Small tables with named rows and columns. After each table, cells are looked up by row and column.

Table taze
cols = musoz, zanef, gorod, rudif, zamo, gok, misal
zat: [775, 415, 609, 711, 153, 412, 28]
ful: [321, 228, 268, 445, 701, 657, 524]
dozug: [274, 318, 274, 394, 730, 736, 626]
tuf: [304, 332, 271, 403, 702, 756, 581]
tid: [569, 248, 455, 597, 593, 664, 266]
ras: [743, 357, 567, 690, 141, 327, 58]
nipe: [216, 127, 166, 433, 670, 461, 531]
larak: [768, 395, 600, 726, 158, 368, 53]
mis: [790, 436, 627, 711, 148, 440, 22]
davom: [158, 154, 129, 395, 682, 448, 571]

gok of ras is 327
gorod of tid is 455
gorod of nipe is 166
zanef of nipe is 127
musoz of ras is 743
musoz of tuf is 304
musoz of ful is 321
rudif of zat is 711
zamo of dozug is 730
misal of zat is 28
gorod of ras is 567
zanef of ras is 357
misal of nipe is 531
rudif of dozug is 394
zanef of mis is 436

zikovik:
fields: rut, dok, gup
pegavir: [4.9, 6.4, 5.6]
mebelu: [7.3, 4.2, 7.4]
sovago: [1.7, 4.2, 2.6]
mupenit: [3.1, 2.9, 7.7]
tul: [3.6, 4.3, 4.4]

dok of tul: 4.3
gup of mupenit: 7.7
dok of mupenit: 2.9
gup of mebelu: 7.4
rut of pegavir: 4.9
dok of pegavir: 6.4
dok of mebelu: 4.2
rut of mupenit: 3.1
gup of pegavir: 5.6
dok of sovago: 4.2
rut of mebelu: 7.3
gup of sovago: 2.6
rut of tul: 3.6
rut of sovago: 1.7

Table sar
|  | sise | zuz | nol | bokode | seg | kip | git | nasok | siv | kaguguk |
|---|---|---|---|---|---|---|---|---|---|---|
| nerane | 4791 | 4396 | 5524 | 5443 | 5770 | 5095 | 4197 | 6685 | 3838 | 5574 |
| fel | 6618 | 3851 | 5682 | 5426 | 5870 | 4591 | 3276 | 8010 | 2352 | 7280 |
| guloseb | 6260 | 5297 | 3675 | 5488 | 4257 | 4891 | 3608 | 7160 | 4174 | 5504 |

What is the bokode of nerane in sar?
5443
What is the nol of nerane in sar?
5524
What is the nasok of guloseb in sar?
7160
What is the zuz of fel in sar?
3851
What is the nol of guloseb in sar?
3675
What is the seg of guloseb in sar?
4257
What is the siv of fel in sar?
2352
What is the zuz of guloseb in sar?
5297
What is the siv of guloseb in sar?
4174
What is the seg of nerane in sar?
5770
What is the bokode of fel in sar?
5426
What is the sise of guloseb in sar?
6260
What is the sise of nerane in sar?
4791
What is the kaguguk of guloseb in sar?
5504
What is the sise of fel in sar?
6618
What is the git of guloseb in sar?
3608
What is the zuz of nerane in sar?
4396
What is the kaguguk of nerane in sar?
5574

firazit.tsv
	sif	gatus	fasa	papes
lov	3.08	4.14	5.16	5.87
danami	2.78	2.63	5.14	3.97
dafu	2.02	2.48	5.48	4.14
kog	3.44	3.22	6.15	6.02
rofon	2.98	2.87	5.91	6.24
bas	2.00	2.29	2.61	3.24
nal	2.92	3.02	4.31	4.32
sab	2.36	2.99	3.71	4.45
kip	2.44	2.21	2.30	2.39
mit	2.90	3.13	7.65	6.30
bug	1.99	2.26	3.05	2.91
pavasa	4.44	3.62	3.03	4.68
fetobi	2.39	2.42	4.93	4.09
mori	2.79	3.39	3.65	4.16

What is the papes of mit in firazit?
6.30
What is the sif of nal in firazit?
2.92
What is the papes of kog in firazit?
6.02
What is the gatus of rofon in firazit?
2.87
What is the sif of kip in firazit?
2.44
What is the gatus of kog in firazit?
3.22
What is the papes of sab in firazit?
4.45
What is the sif of bug in firazit?
1.99
What is the fasa of sab in firazit?
3.71
What is the papes of danami in firazit?
3.97
What is the fasa of mori in firazit?
3.65

Table leg
columns: tetemur, riden, noboma, tesiro, zapune
nunatof: [3385, 3904, 5159, 7314, 4247]
zameb: [4897, 3491, 4102, 7910, 3153]
buvizam: [4883, 3115, 6142, 8795, 3440]
bonor: [1954, 2963, 5925, 6093, 4725]
risub: [4276, 5635, 6999, 8154, 4149]
gazufu: [1484, 4438, 5387, 5609, 3862]
paz: [3623, 3582, 6765, 9487, 4336]
mer: [5271, 2618, 3954, 7630, 3499]
zinume: [3145, 3292, 5197, 8355, 4543]
duv: [4386, 3630, 8060, 8447, 3937]
rup: [3351, 2327, 6482, 6122, 4543]
nen: [4111, 4232, 8422, 6889, 4492]

tesiro of nunatof is 7314
noboma of zameb is 4102
zapune of zameb is 3153
tesiro of mer is 7630
tesiro of duv is 8447
tetemur of nunatof is 3385
tetemur of nen is 4111
zapune of rup is 4543

zutiget =
	mutukef	sabidom	belaga	gifod	nifeki	bige	lanas
dil	54.71	69.64	63.11	66.98	68.83	72.90	77.34
fol	23.50	60.61	32.36	60.07	46.70	49.44	52.89
vokopu	53.78	45.51	81.95	37.90	23.65	32.71	48.65

dil, bige -> 72.90
dil, sabidom -> 69.64
dil, mutukef -> 54.71
fol, lanas -> 52.89
dil, gifod -> 66.98
vokopu, bige -> 32.71
vokopu, lanas -> 48.65
fol, bige -> 49.44
dil, nifeki -> 68.83
dil, lanas -> 77.34
Which row has the largest belaga? vokopu

vez
         gubat  fata  sulo   gir   par  zofadol  davob  nalelo   vif  vofiguk
kekemal   5.75  5.68  5.35  3.84  5.57     5.79   4.42    6.52  3.31     5.93
resuru    5.90  5.74  6.12  5.75  5.60     5.50   3.71    7.75  5.01     5.51
vives     5.51  5.94  5.30  8.16  5.80     5.61   6.65    5.78  4.92     5.68
gar       5.75  5.58  6.29  6.39  5.56     5.60   3.88    6.28  6.31     5.03
lilad     5.53  4.89  5.93  3.39  5.62     5.53   7.62    5.66  6.08     5.55
beb       5.50  6.34  5.79  6.24  5.67     5.43   6.83    4.00  5.47     5.85
nakapo    5.56  5.78  5.69  4.60  5.64     5.69   3.72    5.83  7.54     5.39
liki      5.54  6.00  5.21  5.96  5.68     5.52   1.30    5.92  4.55     5.62
vuduleb   5.66  5.56  4.97  6.33  5.67     5.99   5.94    4.54  6.15     5.82
motod     5.62  4.95  5.81  6.92  5.75     5.68   3.38    3.20  5.36     5.49
dafiv     5.61  6.31  5.28  5.68  5.59     5.76   3.09    5.22  3.87     5.68

vif of dafiv is 3.87
fata of motod is 4.95
vif of resuru is 5.01
vofiguk of motod is 5.49
nalelo of gar is 6.28
vif of nakapo is 7.54
vofiguk of vives is 5.68
zofadol of nakapo is 5.69
fata of resuru is 5.74
sulo of nakapo is 5.69
gubat of dafiv is 5.61
gir of vuduleb is 6.33
vofiguk of nakapo is 5.39
vif of kekemal is 3.31
zofadol of motod is 5.68
fata of vives is 5.94
nalelo of kekemal is 6.52
gubat of nakapo is 5.56
par of beb is 5.67
Which row has the largest fata? beb

